Here is a tiny trained network, its code and every weight. The questions are about switching its units off for an input and a class, where a switched-off unit gives its printed mean instead of its output.

import numpy as np


def w(rows, s, z=0):
    codes = np.array(rows[::2]) - 128.0
    scale = np.full(codes.shape[1], s)
    scale[-1] = z or s
    return codes * scale


def norm(h):
    return h / np.sqrt((h * h).mean(-1, keepdims=True) + 1e-5)


def f(y):
    return np.maximum(y, 0)


def log_softmax(a):
    a = a - a.max(-1, keepdims=True)
    return a - np.log(np.exp(a).sum(-1, keepdims=True))


def net(x, mask):
    res = np.array(x, float).reshape(1, 8) / 4 @ E
    u = 0
    for l in range(2):
        y = f(norm(res) @ A[l][:, :-1].T + A[l][:, -1])
        res = res + np.where(mask[u : u + 6], y, B[l][:, -1]) @ B[l][:, :-1]
        u += 6
    return log_softmax(norm(res)[-1] @ U[:, :-1].T + U[:, -1])


A, B = {}, {}
E = w([
[119,165,93,221,134,52,173,227,27,92,149],'x0',
[82,176,167,172,52,72,179,130,152,36,168],'x1',
[223,101,167,64,171,36,104,177,127,82,164],'x2',
[151,152,216,46,168,96,130,56,254,170,205],'x3',
[198,197,163,151,3,205,8,118,187,136,106],'x4',
[133,159,158,17,104,223,139,123,106,127,118],'x5',
[96,151,90,52,236,141,99,184,169,77,39],'x6',
[155,150,96,162,74,111,171,149,127,109,57],'x7',
],0.0063)
A[0] = w([
[129,100,91,79,159,32,244,141,93,145,217,31],'0.n0',
[139,171,138,215,42,64,144,226,58,94,112,109],'0.n1',
[122,182,207,203,126,124,224,187,190,159,255,90],'0.n2',
[141,96,175,100,161,136,239,172,4,131,241,97],'0.n3',
[75,177,165,78,117,105,128,108,165,123,44,253],'0.n4',
[118,254,158,51,129,145,96,102,187,94,143,59],'0.n5',
],0.0065,0.0028)
B[0] = w([
[125,218,186,103,110,13,134,182,25,95,139,246],'0.n0',
[197,56,18,198,174,237,147,88,182,52,116,241],'0.n1',
[180,133,220,154,166,42,137,84,107,79,58,219],'0.n2',
[100,117,61,67,97,81,53,195,87,76,96,254],'0.n3',
[213,201,2,164,138,166,104,199,133,93,202,209],'0.n4',
[120,178,100,124,89,169,181,134,119,150,201,196],'0.n5',
],0.0092,0.0061)
A[1] = w([
[62,132,83,92,47,178,125,75,120,153,89,108],'1.n0',
[132,189,194,126,84,240,70,116,173,202,154,109],'1.n1',
[170,83,141,209,91,154,65,135,123,47,89,71],'1.n2',
[195,69,114,29,184,148,97,186,125,177,108,209],'1.n3',
[231,124,126,130,58,151,101,172,126,97,175,233],'1.n4',
[122,97,114,164,200,194,107,142,55,254,79,2],'1.n5',
],0.0089,0.0022)
B[1] = w([
[143,93,189,110,110,120,112,132,84,164,153,171],'1.n0',
[134,195,112,90,121,134,135,182,144,184,170,213],'1.n1',
[72,113,122,120,189,148,200,110,125,157,93,227],'1.n2',
[113,142,65,247,150,130,112,111,62,93,60,232],'1.n3',
[155,103,91,117,161,162,126,92,190,126,144,255],'1.n4',
[129,53,175,114,151,68,124,94,201,129,116,183],'1.n5',
],0.013,0.0077)
U = w([
[199,165,123,47,97,164,88,121,210,213,198,158],'0',
[123,149,175,102,101,40,74,177,44,81,138,119],'1',
[131,129,5,186,164,195,136,119,116,60,121,196],'2',
[158,59,170,168,166,43,120,24,141,124,103,126],'3',
[39,88,195,137,49,168,128,80,121,148,154,4],'4',
],0.012,0.0044)

Each question gives the input, the list of numbers given to net, and the class t.
The units are the neurons (one row each of A and B). Each row of codes is followed by its name. A weight is (code - 128) times the scale printed after its matrix; where a second scale follows, it is the last column's (A, B and U).
mask holds one flag per neuron, layer by layer. A switched-off neuron (its flag False) gives its mean, the last column of its row in B, instead of its output. The means were averaged over made-up inputs and are rounded, as every weight is.
A unit's drop is (log p(t) with every unit on - log p(t) with that unit switched off) / (log p(t) with every unit on - log p(t) with every unit switched off).
The circuit of an input: a set's keep is (log p(t) with only the set's units on - log p(t) with every unit switched off) / (log p(t) with every unit on - log p(t) with every unit switched off). Starting from all 12 units, units are removed one at a time, each time the one whose removal leaves the highest keep (on an exact tie, the one counted first), for as long as the keep stays at least 0.8.
units of the circuit, in order: the units of the circuit, biggest drop first
unit that matters most: the unit with the biggest drop
top k neurons: the k neurons with the biggest drops, biggest first
k most important neurons of layer l: the k neurons of layer l with the biggest drops, biggest first
drop of u: that unit's drop, to one decimal
input [5,-1,-1,5,-1,1,5,-8], class 1: unit that matters most -> 0.n1
input [-7,5,-3,8,-4,-1,7,2], class 0: units of the circuit, in order -> (0.n5 1.n3)
input [4,-7,-6,-4,-6,1,3,-1], class 3: top 2 neurons -> (1.n5 0.n4)
input [0,3,-2,6,1,-2,-4,7], class 3: 2 most important neurons of layer 0 -> (0.n2 0.n3)
input [8,2,5,7,7,-4,-2,2], class 3: top 2 neurons -> (0.n2 0.n4)
input [3,-4,-2,-3,1,6,-3,-4], class 3: 3 most important neurons of layer 1 -> (1.n5 1.n0 1.n1)
input [4,2,0,3,4,-5,-5,3], class 3: top 3 neurons -> (0.n2 0.n4 1.n3)
input [6,2,0,6,1,5,1,-8], class 1: 2 most important neurons of layer 0 -> (0.n2 0.n1)
input [-8,6,7,7,4,-8,8,8], class 0: top 3 neurons -> (0.n5 0.n1 0.n3)
input [1,-4,5,-3,-4,-3,-6,-3], class 1: top 2 neurons -> (0.n0 0.n4)
input [2,8,-2,-2,-2,1,-2,-7], class 3: top 3 neurons -> (0.n2 0.n1 0.n4)
input [1,-5,3,6,-8,-4,3,-8], class 1: 2 most important neurons of layer 0 -> (0.n0 0.n1)
input [-4,-4,-1,-3,2,-1,-1,2], class 0: 2 most important neurons of layer 1 -> (1.n1 1.n0)
input [-2,8,-8,7,6,-6,-3,-7], class 0: units of the circuit, in order -> (1.n1)
input [0,-8,-6,-5,0,6,-7,-6], class 3: top 2 neurons -> (1.n5 0.n5)
input [2,-3,8,-2,-6,-3,5,-4], class 1: top 2 neurons -> (0.n0 0.n1)
input [2,5,-2,7,0,0,-4,2], class 3: top 2 neurons -> (0.n2 1.n1)
input [2,5,4,3,-6,-3,3,6], class 1: drop of 0.n0 -> 0.8
input [-4,4,-3,4,-7,-3,3,-6], class 1: drop of 0.n1 -> 0.1
input [2,-6,0,-7,-2,-6,6,-6], class 3: top neuron -> (1.n5)
input [-5,-1,5,-7,8,1,-5,-6], class 0: drop of 1.n1 -> 0.3
input [-5,5,3,2,5,0,8,4], class 0: drop of 0.n5 -> 0.4
